Below are the code and all the weights of a small trained network. Each question names an input and a class and asks about switching units off, where a switched-off unit gives its printed mean instead of its output.

import numpy as np


def w(rows, s, z=0):
    codes = np.array(rows[::2]) - 128.0
    scale = np.full(codes.shape[1], s)
    scale[-1] = z or s
    return codes * scale


def norm(h):
    return h / np.sqrt((h * h).mean(-1, keepdims=True) + 1e-5)


def f(y):
    return np.maximum(y, 0)


def log_softmax(a):
    a = a - a.max(-1, keepdims=True)
    return a - np.log(np.exp(a).sum(-1, keepdims=True))


def net(x, mask):
    res = np.array(x, float).reshape(1, 5) / 4 @ E
    u = 0
    for l in range(2):
        y = f(norm(res) @ A[l][:, :-1].T + A[l][:, -1])
        res = res + np.where(mask[u : u + 14], y, B[l][:, -1]) @ B[l][:, :-1]
        u += 14
    return log_softmax(norm(res)[-1] @ U[:, :-1].T + U[:, -1])


A, B = {}, {}
E = w([
[118,204,210,108,65,66,150,80],'x0',
[127,97,176,99,89,119,32,121],'x1',
[206,194,70,99,131,106,114,180],'x2',
[46,128,102,206,115,158,126,165],'x3',
[104,143,142,97,19,254,156,81],'x4',
],0.0065)
A[0] = w([
[119,104,181,135,47,254,109,91,210],'0.n1',
[37,43,114,119,152,123,79,99,51],'0.n2',
[131,164,163,109,120,149,151,117,115],'0.n3',
[169,159,95,161,185,77,97,167,42],'0.n4',
[216,227,241,69,78,160,62,92,147],'0.n5',
[99,119,149,47,183,3,129,155,254],'0.n6',
[135,77,54,117,185,144,193,121,71],'0.n7',
[163,120,132,89,184,67,94,123,211],'0.n8',
[173,102,63,123,180,182,161,125,62],'0.n9',
[77,174,114,151,77,222,117,119,138],'0.n10',
[227,162,165,41,104,141,52,93,4],'0.n11',
[146,154,146,94,112,130,58,121,49],'0.n12',
[151,170,170,171,136,60,96,57,100],'0.n13',
[132,205,195,112,56,109,160,68,93],'0.n14',
],0.0083,0.0034)
B[0] = w([
[157,154,124,159,127,65,112,186,253],'0.n1',
[107,148,119,62,69,158,76,65,187],'0.n2',
[102,137,121,123,125,86,159,77,160],'0.n3',
[171,200,174,177,194,70,115,194,197],'0.n4',
[175,31,115,99,118,157,152,136,239],'0.n5',
[183,152,128,188,104,58,121,70,254],'0.n6',
[61,99,1,130,180,184,122,144,190],'0.n7',
[58,179,137,156,127,72,149,94,219],'0.n8',
[119,76,103,106,177,151,145,134,184],'0.n9',
[62,148,193,143,121,110,99,168,216],'0.n10',
[166,77,122,187,78,186,151,172,188],'0.n11',
[151,99,84,176,123,175,197,145,155],'0.n12',
[125,152,76,147,161,204,122,135,185],'0.n13',
[104,125,129,26,204,140,239,107,221],'0.n14',
],0.0085,0.0072)
A[1] = w([
[127,153,136,204,77,151,189,145,147],'1.n1',
[135,140,174,178,202,86,29,52,34],'1.n2',
[92,141,158,245,55,138,45,100,137],'1.n3',
[143,160,149,246,116,126,75,129,164],'1.n4',
[172,70,151,130,27,153,128,146,56],'1.n5',
[50,85,202,31,109,116,147,84,163],'1.n6',
[169,161,114,5,140,99,204,76,34],'1.n7',
[88,153,70,68,198,196,68,149,108],'1.n8',
[173,170,79,151,104,96,125,146,53],'1.n9',
[53,150,130,85,94,200,124,76,75],'1.n10',
[79,87,189,114,129,112,75,1,145],'1.n11',
[188,102,118,25,72,173,131,136,74],'1.n12',
[38,229,187,15,89,189,121,160,148],'1.n13',
[227,70,163,106,74,182,101,156,1],'1.n14',
],0.0077,0.0029)
B[1] = w([
[179,97,139,78,159,134,123,136,205],'1.n1',
[152,108,138,97,57,51,91,76,227],'1.n2',
[136,131,136,95,55,174,27,102,243],'1.n3',
[153,146,136,126,110,133,78,150,253],'1.n4',
[203,69,107,179,151,192,135,177,182],'1.n5',
[166,184,131,154,228,73,180,202,229],'1.n6',
[71,119,178,122,73,162,94,34,225],'1.n7',
[48,148,44,209,174,216,185,81,211],'1.n8',
[89,144,216,179,177,83,135,162,181],'1.n9',
[157,151,141,146,132,102,156,184,173],'1.n10',
[114,84,2,46,83,196,172,99,198],'1.n11',
[158,104,118,202,132,112,69,214,186],'1.n12',
[79,135,217,61,176,117,102,196,240],'1.n13',
[224,59,90,164,40,150,187,185,175],'1.n14',
],0.0083,0.0048)
U = w([
[78,135,159,96,68,189,35,181,157],'0',
[78,127,38,186,171,179,147,132,202],'1',
[83,144,212,41,156,117,201,179,82],'2',
[167,124,154,89,128,110,217,1,4],'3',
[122,98,68,87,37,95,56,22,69],'4',
[197,195,136,210,159,15,72,116,160],'5',
[241,45,138,130,77,170,174,182,231],'6',
],0.017,0.0025)

Each question gives the input, the list of numbers given to net, and the class t.
The units are the neurons (one row each of A and B). Each row of codes is followed by its name. A weight is (code - 128) times the scale printed after its matrix; where a second scale follows, it is the last column's (A, B and U).
mask holds one flag per neuron, layer by layer. A switched-off neuron (its flag False) gives its mean, the last column of its row in B, instead of its output. The means were averaged over made-up inputs and are rounded, as every weight is.
A unit's drop is (log p(t) with every unit on - log p(t) with that unit switched off) / (log p(t) with every unit on - log p(t) with every unit switched off).
The circuit of an input: a set's keep is (log p(t) with only the set's units on - log p(t) with every unit switched off) / (log p(t) with every unit on - log p(t) with every unit switched off). Starting from the 12 units with the biggest drops (on a tie, the unit counted first), units are removed one at a time, each time the one whose removal leaves the highest keep (on an exact tie, the one counted first), for as long as the keep stays at least 0.8.
units of the circuit, in order: the units of the circuit, biggest drop first
k most important neurons: the k neurons with the biggest drops, biggest first
top k neurons in layer l: the k neurons of layer l with the biggest drops, biggest first
drop of u: that unit's drop, to one decimal
input [5,3,-3,-8,-1], class 6: units of the circuit, in order => (0.n11)
input [4,8,-8,-6,-3], class 6: 2 most important neurons => (0.n5, 0.n11)
input [2,2,-2,1,5], class 2: top 2 neurons in layer 0 => (0.n14, 0.n10)
input [1,-3,-8,6,-2], class 0: units of the circuit, in order => (0.n14, 1.n3)
input [-4,5,-2,-8,-3], class 4: units of the circuit, in order => (0.n8, 1.n11)
input [-2,8,3,3,-2], class 4: units of the circuit, in order => (0.n1, 1.n2)
input [-5,1,-7,8,-3], class 0: 3 most important neurons => (0.n14, 1.n3, 0.n5)
input [1,0,-3,-3,7], class 2: 2 most important neurons => (0.n14, 0.n10)
input [4,2,-8,-8,1], class 6: 2 most important neurons => (0.n5, 0.n11)
input [3,6,-5,6,8], class 2: 2 most important neurons => (0.n14, 1.n6)
input [-8,-3,6,-8,4], class 1: 2 most important neurons => (0.n7, 1.n8)
input [8,0,-6,-2,-7], class 3: top 2 neurons in layer 0 => (0.n14, 0.n1)
input [-2,0,-3,7,-1], class 0: top 2 neurons in layer 0 => (0.n14, 0.n6)
input [0,-4,-4,-3,1], class 1: units of the circuit, in order => (0.n7)
input [0,-7,2,6,6], class 0: 2 most important neurons => (0.n10, 0.n14)
input [-8,1,8,-7,1], class 1: 3 most important neurons => (0.n7, 0.n8, 1.n8)
input [-6,-2,4,8,8], class 0: top 2 neurons in layer 0 => (0.n10, 0.n14)
input [5,0,-2,-8,3], class 6: top 2 neurons in layer 0 => (0.n5, 0.n11)
input [2,1,5,7,1], class 0: 2 most important neurons => (0.n14, 1.n3)
input [-2,-7,2,7,8], class 0: 2 most important neurons => (0.n10, 0.n14)
input [7,-5,-3,-4,7], class 2: drop of 0.n6 => 0.1
input [5,3,6,0,7], class 6: drop of 0.n5 => 0.4
input [1,3,5,-3,-2], class 6: drop of 0.n5 => 1.2
input [-5,5,-6,5,0], class 0: top neuron in layer 0 => (0.n6)
input [1,0,-3,-5,2], class 6: top 2 neurons in layer 0 => (0.n5, 0.n11)
input [5,4,-3,8,8], class 2: drop of 0.n14 => 0.4
input [-6,-4,-2,-7,-1], class 1: top neuron in layer 0 => (0.n7)
